Below are the code and all the weights of a small trained network. Each question names an input and a target symbol and asks about switching units off, where a switched-off unit gives its printed mean instead of its output.

import numpy as np


def w(rows, s, z=0):
    codes = np.array(rows[::2]) - 128.0
    scale = np.full(codes.shape[1], s)
    scale[-1] = z or s
    return codes * scale


def f(y):
    return np.maximum(y, 0)


def softmax(a):
    e = np.exp(a - a.max(-1, keepdims=True))
    return e / e.sum(-1, keepdims=True)


def log_softmax(a):
    a = a - a.max(-1, keepdims=True)
    return a - np.log(np.exp(a).sum(-1, keepdims=True))


def net(x, mask):
    ids = ['ΛΠΩγετ'.index(c) for c in x.split()]
    T = len(ids)
    res = E[ids] + P[:T]
    u = 0
    for l in range(2):
        r = res
        for j in range(2):
            rows = slice(3 * j, 3 * j + 3)
            q, k, v = (r @ M[l][rows].T for M in (Q, K, V))
            z = softmax(np.where(np.tri(T) > 0, q @ k.T / 3**0.5, -1e9)) @ v
            o = O[l][rows]
            res = res + np.where(mask[u + j], z, o[:, -1]) @ o[:, :-1]
        u += 2
        y = f(res @ A[l][:, :-1].T + A[l][:, -1])
        res = res + np.where(mask[u : u + 12], y, B[l][:, -1]) @ B[l][:, :-1]
        u += 12
    return log_softmax(res[-1] @ U[:, :-1].T + U[:, -1])


Q, K, V, O, A, B = {}, {}, {}, {}, {}, {}
E = w([
[175,109,166],'Λ',
[139,56,5],'Π',
[197,148,120],'Ω',
[215,11,86],'γ',
[162,140,172],'ε',
[146,163,149],'τ',
],0.018)
P = w([
[174,2,214],'0',
[246,208,131],'1',
[181,21,118],'2',
[225,210,124],'3',
[179,47,92],'4',
[174,209,129],'5',
[155,71,83],'6',
[134,206,136],'7',
[119,89,81],'8',
[100,209,139],'9',
[59,102,80],'10',
[50,201,142],'11',
],0.0094)
Q[0] = w([
[145,142,9],'0.h0',
[130,142,121],'0.h0',
[194,144,178],'0.h0',
[156,128,244],'0.h1',
[103,175,70],'0.h1',
[139,162,96],'0.h1',
],0.014)
K[0] = w([
[161,57,58],'0.h0',
[7,92,146],'0.h0',
[65,201,123],'0.h0',
[130,153,193],'0.h1',
[37,117,122],'0.h1',
[74,172,11],'0.h1',
],0.011)
V[0] = w([
[207,114,99],'0.h0',
[138,105,105],'0.h0',
[146,79,102],'0.h0',
[3,174,79],'0.h1',
[180,147,172],'0.h1',
[60,119,108],'0.h1',
],0.012)
O[0] = w([
[94,137,162,253],'0.h0',
[126,130,80,185],'0.h0',
[51,91,87,227],'0.h0',
[255,121,109,11],'0.h1',
[116,112,57,118],'0.h1',
[220,141,82,91],'0.h1',
],0.0071,0.014)
A[0] = w([
[103,106,149,130],'0.n0',
[178,9,123,2],'0.n1',
[88,160,246,138],'0.n2',
[74,94,174,120],'0.n3',
[223,83,227,96],'0.n4',
[201,136,66,232],'0.n5',
[76,121,120,154],'0.n6',
[222,129,114,83],'0.n7',
[139,247,130,88],'0.n8',
[66,103,131,86],'0.n9',
[178,243,103,128],'0.n10',
[141,150,206,81],'0.n11',
],0.011,0.004)
B[0] = w([
[141,122,88,184],'0.n0',
[195,52,101,171],'0.n1',
[181,149,183,196],'0.n2',
[162,131,104,233],'0.n3',
[113,115,106,128],'0.n4',
[67,163,156,149],'0.n5',
[133,152,94,247],'0.n6',
[116,110,81,128],'0.n7',
[252,208,129,144],'0.n8',
[132,124,170,253],'0.n9',
[115,136,86,135],'0.n10',
[140,34,106,139],'0.n11',
],0.011,0.012)
Q[1] = w([
[200,113,124],'1.h0',
[159,76,155],'1.h0',
[83,55,71],'1.h0',
[4,128,169],'1.h1',
[53,205,239],'1.h1',
[25,125,37],'1.h1',
],0.011)
K[1] = w([
[44,94,104],'1.h0',
[127,95,115],'1.h0',
[11,101,98],'1.h0',
[113,158,114],'1.h1',
[218,97,209],'1.h1',
[168,58,65],'1.h1',
],0.012)
V[1] = w([
[218,165,124],'1.h0',
[47,202,8],'1.h0',
[137,88,189],'1.h0',
[139,199,174],'1.h1',
[51,119,255],'1.h1',
[44,65,218],'1.h1',
],0.0094)
O[1] = w([
[113,73,75,92],'1.h0',
[70,130,114,173],'1.h0',
[174,38,1,113],'1.h0',
[153,156,115,1],'1.h1',
[128,64,82,33],'1.h1',
[143,171,144,131],'1.h1',
],0.0065,0.012)
A[1] = w([
[155,204,166,109],'1.n0',
[104,254,118,176],'1.n1',
[139,183,197,225],'1.n2',
[140,36,128,134],'1.n3',
[69,109,129,171],'1.n4',
[219,51,133,152],'1.n5',
[159,127,177,221],'1.n6',
[167,225,134,54],'1.n7',
[160,108,90,103],'1.n8',
[9,94,132,62],'1.n9',
[36,210,51,148],'1.n10',
[155,218,166,3],'1.n11',
],0.013,0.007)
B[1] = w([
[177,134,173,149],'1.n0',
[112,127,54,194],'1.n1',
[140,3,112,174],'1.n2',
[160,163,96,184],'1.n3',
[126,159,155,211],'1.n4',
[83,103,161,188],'1.n5',
[119,171,65,159],'1.n6',
[180,159,166,148],'1.n7',
[122,110,145,144],'1.n8',
[150,152,132,249],'1.n9',
[140,115,147,232],'1.n10',
[130,169,154,141],'1.n11',
],0.013,0.017)
U = w([
[143,14,77,156],'Λ',
[109,153,12,191],'Π',
[178,169,60,147],'Ω',
[119,179,251,173],'γ',
[170,95,212,17],'ε',
[202,180,155,3],'τ',
],0.011,0.0053)

Each question gives the input, a string of symbols that net reads in full, and the target symbol t.
The units are the heads (3 rows each of Q, K, V and O) and the neurons (one row each of A and B). Each row of codes is followed by its name. A weight is (code - 128) times the scale printed after its matrix; where a second scale follows, it is the last column's (O, A, B and U).
mask holds one flag per unit, layer by layer, with each layer's heads first. A switched-off unit (its flag False) gives its mean, the last column of its rows in O or B, instead of its output. The means were averaged over made-up inputs and are rounded, as every weight is.
A unit's drop is (log p(t) with every unit on - log p(t) with that unit switched off) / (log p(t) with every unit on - log p(t) with every unit switched off).
The circuit of an input: a set's keep is (log p(t) with only the set's units on - log p(t) with every unit switched off) / (log p(t) with every unit on - log p(t) with every unit switched off). Starting from the 12 units with the biggest drops (on a tie, the unit counted first), units are removed one at a time, each time the one whose removal leaves the highest keep (on an exact tie, the one counted first), for as long as the keep stays at least 0.8.
circuit, biggest first: the units of the circuit, biggest drop first
unit that matters most: the unit with the biggest drop
top k neurons: the k neurons with the biggest drops, biggest first
k most important neurons of layer l: the k neurons of layer l with the biggest drops, biggest first
input Λ Π Π Ω τ γ Π Ω, target Ω: circuit, biggest first	[1.n1; 0.n8; 1.n7]
input Π Π τ γ ε Λ γ ε, target ε: top 3 neurons	[0.n2; 1.n5; 0.n8]
input γ Λ Π γ Π τ γ Π γ γ, target γ: unit that matters most	1.n4
input γ γ τ Π ε Ω γ ε Π τ, target τ: top 3 neurons	[0.n8; 1.n7; 0.n2]
input Λ Π Ω γ Ω, target Π: circuit, biggest first	[1.n5; 1.n0; 0.h1]
input τ Π Ω, target Λ: 2 most important neurons of layer 0	[0.n9; 0.n5]
input Π ε Π Π Π τ τ, target Π: top 3 neurons	[1.n2; 1.n10; 0.n9]
input ε Λ Ω Π Λ, target Π: top 3 neurons	[1.n2; 1.n10; 0.n2]
input Π Π Π τ Π Π Π γ Π Π Ω ε, target ε: 3 most important neurons of layer 0	[0.n2; 0.n8; 0.n11]
input Π Ω Λ, target Λ: 2 most important neurons of layer 0	[0.n2; 0.n3]
input γ ε Π ε Ω τ Π Ω Λ, target Λ: 4 most important neurons of layer 1	[1.n9; 1.n4; 1.n5; 1.n1]
input Π Ω Λ Π Π γ Π, target γ: circuit, biggest first	[1.h0; 1.n1; 1.n2]
input Ω γ Ω γ γ Π τ Π τ, target Π: 2 most important neurons of layer 0	[0.n2; 0.n1]
input τ γ Λ τ, target τ: 3 most important neurons of layer 1	[1.n7; 1.n0; 1.n11]
input τ Λ Ω γ Π τ Π γ Π Ω Λ, target Π: unit that matters most	1.h1
input ε Π τ Ω, target Ω: 4 most important neurons of layer 0	[0.n8; 0.n1; 0.n9; 0.n10]
input Π γ τ, target Λ: 4 most important neurons of layer 1	[1.n2; 1.n9; 1.n3; 1.n4]
input Ω Ω τ, target Λ: top 2 neurons	[0.n2; 1.n9]
input Π Λ Π τ Π Π Λ Π γ Π Ω, target Λ: top 3 neurons	[1.n2; 1.n1; 1.n3]
input Π Π ε Π Π γ Ω ε τ Π Π, target γ: unit that matters most	1.h0
input γ Π γ, target Π: 2 most important neurons of layer 0	[0.n2; 0.n6]
